Below are the code and all the weights of a small trained network. Each question names an input and a target symbol and asks about switching units off, where a switched-off unit gives its printed mean instead of its output.

import numpy as np


def w(rows, s, z=0):
    codes = np.array(rows[::2]) - 128.0
    scale = np.full(codes.shape[1], s)
    scale[-1] = z or s
    return codes * scale


def norm(h):
    return h / np.sqrt((h * h).mean(-1, keepdims=True) + 1e-5)


def f(y):
    return y / 2 * (1 + np.tanh(0.7978845608 * (y + 0.044715 * y**3)))


def softmax(a):
    e = np.exp(a - a.max(-1, keepdims=True))
    return e / e.sum(-1, keepdims=True)


def log_softmax(a):
    a = a - a.max(-1, keepdims=True)
    return a - np.log(np.exp(a).sum(-1, keepdims=True))


def net(x, mask):
    ids = ['αγδεθλμξπτψ'.index(c) for c in x.split()]
    T = len(ids)
    res = E[ids] + P[:T]
    r = norm(res)
    for j in range(3):
        rows = slice(2 * j, 2 * j + 2)
        q, k, v = (r @ M[0][rows].T for M in (Q, K, V))
        z = softmax(np.where(np.tri(T) > 0, q @ k.T / 2**0.5, -1e9)) @ v
        o = O[0][rows]
        res = res + np.where(mask[j], z, o[:, -1]) @ o[:, :-1]
    y = f(norm(res) @ A[0][:, :-1].T + A[0][:, -1])
    res = res + np.where(mask[3:11], y, B[0][:, -1]) @ B[0][:, :-1]
    return log_softmax(norm(res)[-1] @ U[:, :-1].T + U[:, -1])


Q, K, V, O, A, B = {}, {}, {}, {}, {}, {}
E = w([
[167,107,144,160],'α',
[108,80,145,254],'γ',
[161,95,127,203],'δ',
[178,136,37,140],'ε',
[122,122,192,138],'θ',
[153,107,141,111],'λ',
[141,105,168,149],'μ',
[148,112,168,117],'ξ',
[135,110,169,175],'π',
[190,109,134,116],'τ',
[115,108,192,178],'ψ',
],0.0097)
P = w([
[147,213,119,111],'0',
[253,157,110,216],'1',
[154,99,168,107],'2',
[173,124,121,174],'3',
[142,88,158,104],'4',
[124,172,121,171],'5',
[128,82,147,99],'6',
[115,172,114,172],'7',
[116,77,139,95],'8',
[87,199,83,123],'9',
[102,75,125,90],'10',
[109,170,108,171],'11',
[87,77,122,87],'12',
],0.024)
Q[0] = w([
[163,114,78,155],'head 0',
[106,89,201,101],'head 0',
[140,126,125,124],'head 1',
[124,139,112,173],'head 1',
[97,82,253,10],'head 2',
[107,181,63,203],'head 2',
],0.052)
K[0] = w([
[169,163,76,167],'head 0',
[40,85,122,97],'head 0',
[150,132,128,130],'head 1',
[119,94,134,111],'head 1',
[255,195,149,182],'head 2',
[80,95,89,90],'head 2',
],0.043)
V[0] = w([
[114,152,220,177],'head 0',
[94,84,159,112],'head 0',
[158,96,145,156],'head 1',
[152,204,152,48],'head 1',
[52,174,244,53],'head 2',
[200,133,102,4],'head 2',
],0.034)
O[0] = w([
[117,180,93,64,153],'head 0',
[105,104,202,100,103],'head 0',
[162,104,80,160,158],'head 1',
[100,181,97,34,132],'head 1',
[143,180,232,199,1],'head 2',
[6,70,180,140,133],'head 2',
],0.024,0.026)
A[0] = w([
[84,47,78,108,69],'neuron 0',
[90,157,177,1,173],'neuron 1',
[116,162,162,11,144],'neuron 2',
[182,140,131,148,2],'neuron 3',
[140,222,132,133,146],'neuron 4',
[44,68,108,129,184],'neuron 5',
[130,161,84,178,122],'neuron 6',
[125,75,83,97,61],'neuron 7',
],0.043,0.0088)
B[0] = w([
[155,122,100,206,253],'neuron 0',
[87,130,2,83,215],'neuron 1',
[146,176,56,86,209],'neuron 2',
[140,130,185,67,144],'neuron 3',
[138,111,136,170,153],'neuron 4',
[153,162,141,90,239],'neuron 5',
[98,119,105,92,182],'neuron 6',
[156,86,185,101,224],'neuron 7',
],0.082,0.028)
U = w([
[83,182,26,121,119],'α',
[188,125,111,28,93],'γ',
[127,10,62,169,57],'δ',
[225,107,128,205,92],'ε',
[97,116,143,207,254],'θ',
[124,213,178,50,126],'λ',
[24,62,99,160,114],'μ',
[55,182,142,152,233],'ξ',
[64,59,158,55,113],'π',
[176,251,125,171,68],'τ',
[141,117,199,109,231],'ψ',
],0.02,0.0079)

Each question gives the input, a string of symbols that net reads in full, and the target symbol t.
The units are the heads (2 rows each of Q, K, V and O) and the neurons (one row each of A and B). Each row of codes is followed by its name. A weight is (code - 128) times the scale printed after its matrix; where a second scale follows, it is the last column's (O, A, B and U).
mask holds one flag per unit, heads first, then neurons. A switched-off unit (its flag False) gives its mean, the last column of its rows in O or B, instead of its output. The means were averaged over made-up inputs and are rounded, as every weight is.
A unit's drop is (log p(t) with every unit on - log p(t) with that unit switched off) / (log p(t) with every unit on - log p(t) with every unit switched off).
The circuit of an input: a set's keep is (log p(t) with only the set's units on - log p(t) with every unit switched off) / (log p(t) with every unit on - log p(t) with every unit switched off). Starting from all 11 units, units are removed one at a time, each time the one whose removal leaves the highest keep (on an exact tie, the one counted first), for as long as the keep stays at least 0.8.
units of the circuit, in order: the units of the circuit, biggest drop first
most important unit: the unit with the biggest drop
k most important neurons: the k neurons with the biggest drops, biggest first
which heads matter: for each layer, one digit per head in row order, 1 if its drop is at least 0.15 and else 0, layers parted by /
input λ τ μ γ θ ε, target θ: units of the circuit, in order => head 2; neuron 2; neuron 1; neuron 5
input ε τ μ γ θ ε γ θ, target γ: which heads matter => 001
input λ π π γ γ ξ θ γ ψ δ γ π, target γ: most important neuron => neuron 0
input ψ λ γ λ γ λ τ ξ α ε ψ λ, target ψ: units of the circuit, in order => neuron 1; head 2; neuron 0; neuron 2
input τ γ γ δ α γ δ ε ε τ ε, target δ: which heads matter => 101
input ξ ε γ θ π γ, target π: units of the circuit, in order => neuron 0; head 2; neuron 2; neuron 5
input γ γ θ α, target θ: 4 most important neurons => neuron 4; neuron 1; neuron 2; neuron 5
input γ τ θ λ, target θ: which heads matter => 001
input ε ψ ξ ψ μ ε ε λ, target ε: 4 most important neurons => neuron 0; neuron 1; neuron 5; neuron 2
input γ δ γ δ γ θ ε τ γ, target ε: 3 most important neurons => neuron 0; neuron 6; neuron 1
input τ γ ε α γ ε, target γ: units of the circuit, in order => head 2; neuron 0; neuron 1
input μ γ π λ, target π: which heads matter => 111
input γ μ λ ψ ε ξ λ α, target λ: which heads matter => 001
input θ γ ξ ψ θ θ, target θ: which heads matter => 001
input ε γ δ ψ γ δ τ γ λ α θ μ, target θ: most important unit => head 2
input ψ γ α γ θ ε, target θ: 3 most important neurons => neuron 4; neuron 1; neuron 2
input ε μ δ γ ε γ λ γ ε ε, target ε: which heads matter => 011
input γ ε α τ π τ γ λ, target γ: 2 most important neurons => neuron 0; neuron 3
input γ α λ θ, target λ: units of the circuit, in order => head 2; neuron 0; neuron 1
input ξ γ ψ π μ δ λ θ ξ ξ, target ξ: most important unit => head 2
input θ ε δ γ θ γ γ π ε τ, target ε: which heads matter => 001
input μ γ ε γ γ δ ψ ε, target ψ: 3 most important neurons => neuron 1; neuron 3; neuron 0
input ε τ α δ δ γ α ξ δ π, target δ: 4 most important neurons => neuron 5; neuron 2; neuron 1; neuron 6
input δ γ θ ε γ ξ ψ ψ, target ψ: 2 most important neurons => neuron 1; neuron 3
input α γ γ γ ε ε μ ε θ λ ξ δ, target ξ: which heads matter => 101
input γ ε γ θ γ δ, target γ: 2 most important neurons => neuron 0; neuron 3
input γ ψ γ γ ε δ, target ε: 4 most important neurons => neuron 0; neuron 1; neuron 5; neuron 2
